Known rows:
gara: [ -8   7  -1   3 -24  -2 -14   6  -8  -3   3   1  14  -8  -2  -1 -14  11
  -4   1   6   0   8   2  -6 -18 -14 -17]
grufle: [ -8  -5   3 -34   2  -8   6  -6   9  -9  -5 -11   2  -4   4  17   5 -17
  -3  -1  11  16  -8   8   3  13 -11  28]
kliza: [  4  11  -3  10  31  -7  31   3   5  17  -7  -2  13   7 -14   3   3   1
   9   3  10  -4   0   1   0   0 -10  -1]
klibobur: [ -1  -5   2 -21  19   2  -5  -5 -12   4  19  17   9  -4  13   2   0   6
   4   6   2   6  13   1   3  -7 -10   3]
gebru: [ -8  -6   8 -41   0  -6   5 -13  11  -4  -1 -12   2  -4  -2  15   7 -12
   3  -3   6  14  -8   5   5  -3 -14  21]
tribo: [  6  14 -15  29 -30 -18  -8  30  13   3   2 -17  12  -5  16  15   3  -5
  -4  13 -14  23  -5   7  -8  20 -12  -3]
nebuduk: [ -5  -9  -5   7 -22 -14 -10  16  14  -5  -2 -11   8 -10  12  16   8  -5
  -3  15 -10   6   9   5  -3 -13 -15   6]
sarun: [-15  -5   6  -1  21   3  45  -7  10  -2 -13  -5   7   1 -19   9  -5 -22
   1   8  11   6   0   7   0  11  -7  25]
voku: [-12   0  10 -47 -11  -4  16  -5   8  -9  -7  -7   2  -6  -9  12  10  -8
  -5  -3  12   8 -10   7   1  18 -11  26]
tripuvi: [-13   1   6  -7  31   0  36 -19   7   7 -15  -8   4   5 -13   6  -6 -26
   1   2  21   3  -4   4   1 -20  -9  16]
plotir: [  3  20 -16  33 -25 -20 -24  21  13   3  -5 -15  11   2  28  10  11 -10
 -11  11  -6  18  -1   5 -12   3 -13 -14]
milum: [  3   1  -8  16  19  -7 -23  10  -8  -4  10   0  12   6  -1   2 -14  -1
   8   3  13  -1  -1   3   5  32  -7   2]
skuvin: [ -4  -6   6 -22  12   2   1  -1 -15  -6  11  14   7  -5   7  -4   3  17
   0   7  13 -12   9   0  -4   4  -7   4]
drodus: [ -2  -9  -3 -22   5  -8  14  11   4  -4   6   7   3  -8  17  13  21   2
  -6  14  -6   2  10   6  -2  16  -8  25]
fatras: [ -3   5 -13  12 -14 -16 -10  12   8  -3  -7 -10   6  -5  23  16   2  -9
 -15   8   0  14   4   8  -2 -14 -13   8]
flebrubrin: [ -6   3  -4  39   9  -9  21  13   2   6 -11 -13  12  -3   1   9 -20 -12
  -5  21   5  -2   4   5  -7 -29 -12   1]
sefe: [ -2  10  -6 -19 -27 -13  -3   9   2   5  -5  -7   8  -8  11  16  -4   9
 -11   1   0  11  -1   6  -5 -29 -16   0]
brester: [ -7  -4   6 -44  -3  -7   4 -15  10  -1  -1 -12   2  -4  -4  16   1 -11
   1  -7   7  17 -10   7   6  -9 -13  25]
plitruden: [  3   0   0 -21 -14 -14  -7  12  12   0  -6  -1   6   1   0   7  31  13
   8   3   2  -8  -4   2  -1  34 -10   3]

Facts:
beplar β:tribo Ω:18 η:a
besten β:fletrumem Ω:417 η:c
bobebos β:muflu misaren Ω:417 η:a
brabral β:nume Ω:18 η:e
bravir Ω:18 η:b
brester β:sutros Ω:417 η:a
brifla β:draflin Ω:18 η:d
briskeskas Ω:417 η:e
brodes β:trolem Ω:417 η:b
brostu Ω:18 η:a
bruflim β:klotron Ω:845 η:a
brupa β:nume Ω:417 η:a
brutror β:nume misaren Ω:417 η:d
buzole β:tusi Ω:845 η:a
dafe β:misaren Ω:18 η:a
degren Ω:417 η:b
deklegek β:draflin plino Ω:845 η:d
didral β:bobebos trolem misaren Ω:417 η:c
draflin Ω:417 η:b
drobril Ω:417 η:d
drodrutu β:bravir drodus Ω:18 η:b
drodus Ω:417 η:b
drogro β:ruvitik misaren Ω:18 η:a
droles β:listo siludrum Ω:18 η:a
dugrer Ω:18 η:c
fadro Ω:845 η:d
fastus β:trolem Ω:417 η:c
fatras Ω:417 η:e
fegrogre β:misaren Ω:845 η:c
flatro β:midrum Ω:417 η:a
flebrubrin Ω:845 η:e
fletrumem Ω:845 η:c
flitik β:nume misaren Ω:845 η:b
flostuk β:besten skagin muflu Ω:18 η:b
flovon β:misaren Ω:18 η:a
flupil β:flostuk Ω:845 η:a
flusetrir Ω:417 η:c
foflor Ω:18 η:c
fopun Ω:18 η:e
fotro β:suflun Ω:845 η:a
fozal β:briskeskas Ω:18 η:c
gaplu β:brodes Ω:417 η:d
gara β:deklegek misaren Ω:18 η:e
gebru β:tazal Ω:417 η:a
gopu β:nume misaren Ω:18 η:e
gride Ω:845 η:b
grikolo Ω:845 η:c
grotek β:trizoflon Ω:845 η:d
grufle Ω:417 η:a
grulel β:roban misaren Ω:417 η:a
gufla β:sarun Ω:845 η:c
kasta β:foflor Ω:845 η:a
kenol β:foflor sarun Ω:417 η:a
kesti Ω:417 η:c
kimema β:brodes Ω:18 η:a
klavak β:plino Ω:845 η:a
klibobur β:brutror nume Ω:18 η:b
kliza β:brutror Ω:845 η:c
kloflam β:klubor momu pubor Ω:417 η:d
klotron β:brodes fastus stedro Ω:18 η:c
klubor β:trolem misaren Ω:845 η:b
kobar Ω:417 η:e
latu β:skenim midrum Ω:845 η:b
lisobis β:fatras plotir Ω:845 η:b
listo Ω:18 η:c
loklan β:trolem Ω:417 η:d
lubre β:tazal klibobur Ω:18 η:b
luvar β:nebuduk pliganes Ω:18 η:a
midrum β:pubor Ω:417 η:c
milum Ω:18 η:c
misaren Ω:417 η:a
momu β:suflun Ω:417 η:b
mudun β:zamem Ω:417 η:a
muflu β:brutror flitik Ω:417 η:b
mupur Ω:18 η:a
nebuduk Ω:417 η:e
noman Ω:845 η:c
nulu β:tiflil nume Ω:417 η:b
nume Ω:417 η:b
pevor β:misaren klibobur Ω:845 η:e
pliganes β:zokul nume Ω:417 η:e
plino β:nume Ω:417 η:d
plitruden β:zokul Ω:417 η:c
plostu β:zokul flitik Ω:18 η:d
plotir β:stedro Ω:417 η:d
pubor Ω:18 η:e
puvus β:brutror Ω:18 η:a
roban Ω:18 η:b
rofla β:pliganes Ω:417 η:a
ruflil β:brutror draflin Ω:417 η:c
ruvitik Ω:845 η:e
sapirir β:tusi Ω:417 η:c
sarun β:misaren Ω:845 η:a
sefe β:vostum drobril Ω:417 η:e
sigril β:tribo Ω:417 η:a
siludrum Ω:417 η:e
sison β:vovor nume Ω:845 η:d
skabun β:tazal nume Ω:417 η:d
skagin β:roban Ω:417 η:b
skeflaval β:flitik Ω:417 η:a
skeklupem Ω:845 η:a
skenim Ω:417 η:b
skidoflor β:plotir Ω:845 η:d
skigodak β:tazal Ω:417 η:a
skistil Ω:417 η:d
skudis β:tiflil Ω:417 η:a
skuvin β:drodus misaren Ω:18 η:b
skuzimu β:nume kesti Ω:18 η:e
sosak β:siludrum Ω:18 η:c
stedro Ω:417 η:b
suflun β:zokul Ω:18 η:e
sutros β:puvus tiflil Ω:18 η:a
tazal Ω:845 η:d
tenin β:luvar ziskan mupur Ω:845 η:b
tiflerur β:skeflaval Ω:417 η:a
tiflil Ω:845 η:d
tribo Ω:417 η:d
tripuvi β:tusi Ω:845 η:a
trizoflon β:misaren Ω:845 η:a
trolem Ω:417 η:a
tusi β:brutror trolem Ω:18 η:a
vekul β:nume Ω:417 η:c
voku β:sarun Ω:417 η:a
vostum β:dugrer brutror Ω:417 η:e
vovor β:noman Ω:845 η:c
zamem β:brutror Ω:845 η:e
ziklufluk β:draflin Ω:845 η:a
ziskan β:bravir Ω:845 η:b
zokul β:misaren Ω:845 η:a
zufon Ω:18 η:d

Rows:
No name comes twice in this set of rows, the named rows included.
[-12 -18   6  10  15   3 -21  -9   1 -17   6  -6   8  -3  -4   7 -12 -21
   7   7  12  11   3   5  10  19  -8  18]	mupur
[  8  11  -6 -34  -7 -14   4   8   5   9  -1  -1   7   2  -2  10  17  15
   6  -9   2   3  -5   3   4  15 -12   5]	ruflil
[  0   4   1 -23  12   0   7   5 -18  -3  18  14   9  -6   9  -1  -9  12
  -2   5  11   3   5   3  -2  -2  -8   6]	flostuk
[  9   1  -2 -20  -4 -15  -6   8  12   9   1  -5   6   2  -4  10  24  12
  10  -3  -5   0  -2   1   4  18 -12   1]	vekul
[  2  13  -2  50  -9 -10   7  20  14  20  -8 -20  17  -3  -4   4   3   2
   6  21  -3   2  -1   0 -13 -35 -15 -26]	sison
[  7   3  -8 -18   0 -17  -5  14   6   1   2  -7   8   2   8  13  10   4
   3  -2   3   1  -4   5   2  35 -10  14]	flusetrir
[  0  -6  -3 -20   9 -12   9  11  -1  -4   6   2   2  -4  24  15  16  -1
  -8  11  -1   5   3   5  -4  19  -7  23]	skenim
[-12  -2  -2  -9  16   6 -13 -24   2  -9   3   1   6   4   0   3 -12 -26
   0 -10  17  16   1   5   9   2  -9   9]	tusi
[  3  18 -10  33 -27  -6 -27  18  -1   4   9  -8  18  -3   4  -1 -15   4
   6   8  -2  13  -1   2  -9  -1 -12 -29]	brifla
[  5   1  -9  -5   0 -17  -9  16   7  -4  -2  -5   7   3   7  10  23   2
   2   0   1  -2  -5   5   2  47  -7  11]	midrum
[  2   9  -8  18  20  -6 -31  -3 -11  -2  -1   3   9  12  11  -4  -4  -2
   2  -6  20  -5   0   0   2  29  -7  -9]	klotron
[  6   9 -12 -22  -5 -14   9  16   6   1   2  -1   8   0  -4  11  12  11
   2  -5  -2   5  -6   6   1  43  -8  14]	besten
[  4  12  -9 -17   0 -14  -2   4   7   5  -7  -1   5   6   6   8  21   7
   2  -6   5  -1  -2   3   1  17  -9   3]	sapirir
[-3 -5  4 -2 31 -2 46  2  0 11  0  9  7 -3  1  3 11  0  3 19  1 -2 12  3
 -5 -9 -8 14]	flitik
[ -8  -2  -9  38 -13  -2 -26  12  -3 -12   1  -1  12  -4  12   2 -10  -9
  -9  11   3   4  15   5  -3   0  -9  -6]	pubor

The same elements again, as new rows of numbers:
Known rows:
momu: [ 25  12 -14  45   0  24 -23  38 -15  -2  12  13 -12  -5   6  -7  -6   5
 -10 -18  21 -10   8 -10  25  -5]
foflor: [  8  12  -6  -7   1   0 -26  12   8 -30  15  19 -17  -4  -6   7 -20  28
  -5 -17  13 -25  17  -7   4  -5]
rofla: [ 21  12  -6  -3   8  19 -24  12 -12 -27  13  15 -18  -3  -7  20 -19  17
   0 -19  15 -26   7 -10   7  -6]
dafe: [ 12  16 -14  -7   1   0 -25  21  -1 -28  14  17 -18  -5  -2  -7 -21  32
   5 -18  11 -26  12  16   5  -5]
kliza: [ 19  12 -13  -3   1   0 -25  10 -14 -28  39  33 -21  16   0  20 -20  11
  -9 -17  13 -26   8   6   3  -4]
nebuduk: [  7  12  -6  27   1  20  -4  38 -17   2  13  12 -11  -5  12  -7 -13   5
 -10 -18  51   7   7 -10  17  -4]
misaren: [  8  13 -13  -3   6   5 -22  20 -16 -27  12  13 -19  -6  -3  11 -19  26
  13 -20  15 -27   8  -9   5  -6]
draflin: [ 16  12 -14  45   1  13 -22  39 -16  -9  11  12 -11  -5  14  -7  -3   6
 -10 -18  31  -9   8 -11  22  -5]
klavak: [ 19  14 -14  -4   1   1 -25  10  -2 -28  14  26 -21  10   8  15 -19   6
  -9 -17  13 -27   7   7   3  -5]
droles: [ 17  12 -14  -7   1   1 -26  12  10 -28  14  20 -17  -3  -6   3 -21  27
  -9 -17  12 -25  12   2   5  -5]
trizoflon: [ 13  21 -15  -4   1   0 -23  12 -15 -25  14  20 -21  -2  15   2 -20   7
   2 -19  12 -28   7  20   3  -5]
plostu: [ 18  12 -14   6  -1   1 -25  25  -4 -27  15  13   2   1  -6  -9 -18   6
  -9  -9  11  -3  10   5   5  -6]
pliganes: [  7  13   0  39   1  33  -2  27 -16   6  12  16  -7  -5   8  -8 -19   5
 -10 -18  40   9   6   6  19  -4]
lisobis: [ 21  13 -15  29  -1   1 -22  23  -9  -4  13  17 -19   5  34  -8  -9   4
 -11  -7  14 -16   7  -1   5  -4]
brabral: [  7  13  -9   3  -1   2 -14  25   4  -2  14  29   8  -5  22 -10 -20   7
 -11  -6  15  20   8  19  11  -2]
klibobur: [ 18  12 -14  29   0   0 -25  26   4 -13  14  36   5  -5  24 -10 -20  17
 -10  -3  13   5   8   5  20   1]
muflu: [ 27  11 -14  60   1  11 -23  36 -16  -3  13  15 -14  -5   7  -7 -16   6
 -10 -18  20  -8   8 -10  31  -4]
tripuvi: [ 21  13 -15  -4   2   1 -24  10  -5 -27  18  26 -20  10   9  16 -19   6
 -10 -18  13 -27   7   3   3  -5]
listo: [  8  12  -5  -7   1   0 -26  12   8 -30  15  19 -17  -5  -6   6 -20  28
  -5 -18  13 -24  17  -7   4  -5]

Rows:
No name comes twice in this set of rows, the named rows included.
[ 13  12 -16  28   0   1 -21  24 -10  -9  13  18 -18  -3  42  -7  -3   4
 -11  -5  16 -16   7 -10   4  -4]	gride
[  7  12 -11   0  -1   2 -15  28   2  -2  14  25   6  -5  20 -10 -20   6
 -11  -5  15  19   8  17  12  -2]	skuzimu
[ 26  12 -14  37   0  36 -18  39 -15  10  13  18   1  -6  23  -8 -11   4
 -11 -18  16 -23  17 -12  14  -5]	brodes
[ 18  16 -16  25  -1   2 -15  32 -15   8  15  22 -18  -4  48  -9 -14   4
 -11 -15  14 -25   8   2   4  -4]	klubor
[ 22  12 -14  46   1  21 -22  39 -15  -3  12  13 -11  -5   9  -7  -7   6
 -10 -18  22 -11   8 -10  24  -4]	skagin
[ 13  12  -6  -3  11  10 -24  12 -15 -28  12  14 -18  -5  -6  23 -19  20
   0 -19  20 -26   7 -11   5  -6]	grufle
[ 10  12 -14   2  -1   0 -25  26  -5 -28  14  13   6  -5   4  -8 -13   6
  -9  -5  12  -4  12  -9   4  -6]	zufon
[ 17  12 -13  57   0  25 -18  28 -13  -5  11  23  -4  -5  17  -8 -10   6
 -10 -18  23  -9   7  -9  20  -4]	nulu
[ 15  12  -9  -3  10  18 -24  12 -15 -27  13  20 -17  -6   0  18 -19  15
  -5 -19  16 -27  12 -12   5  -6]	trolem

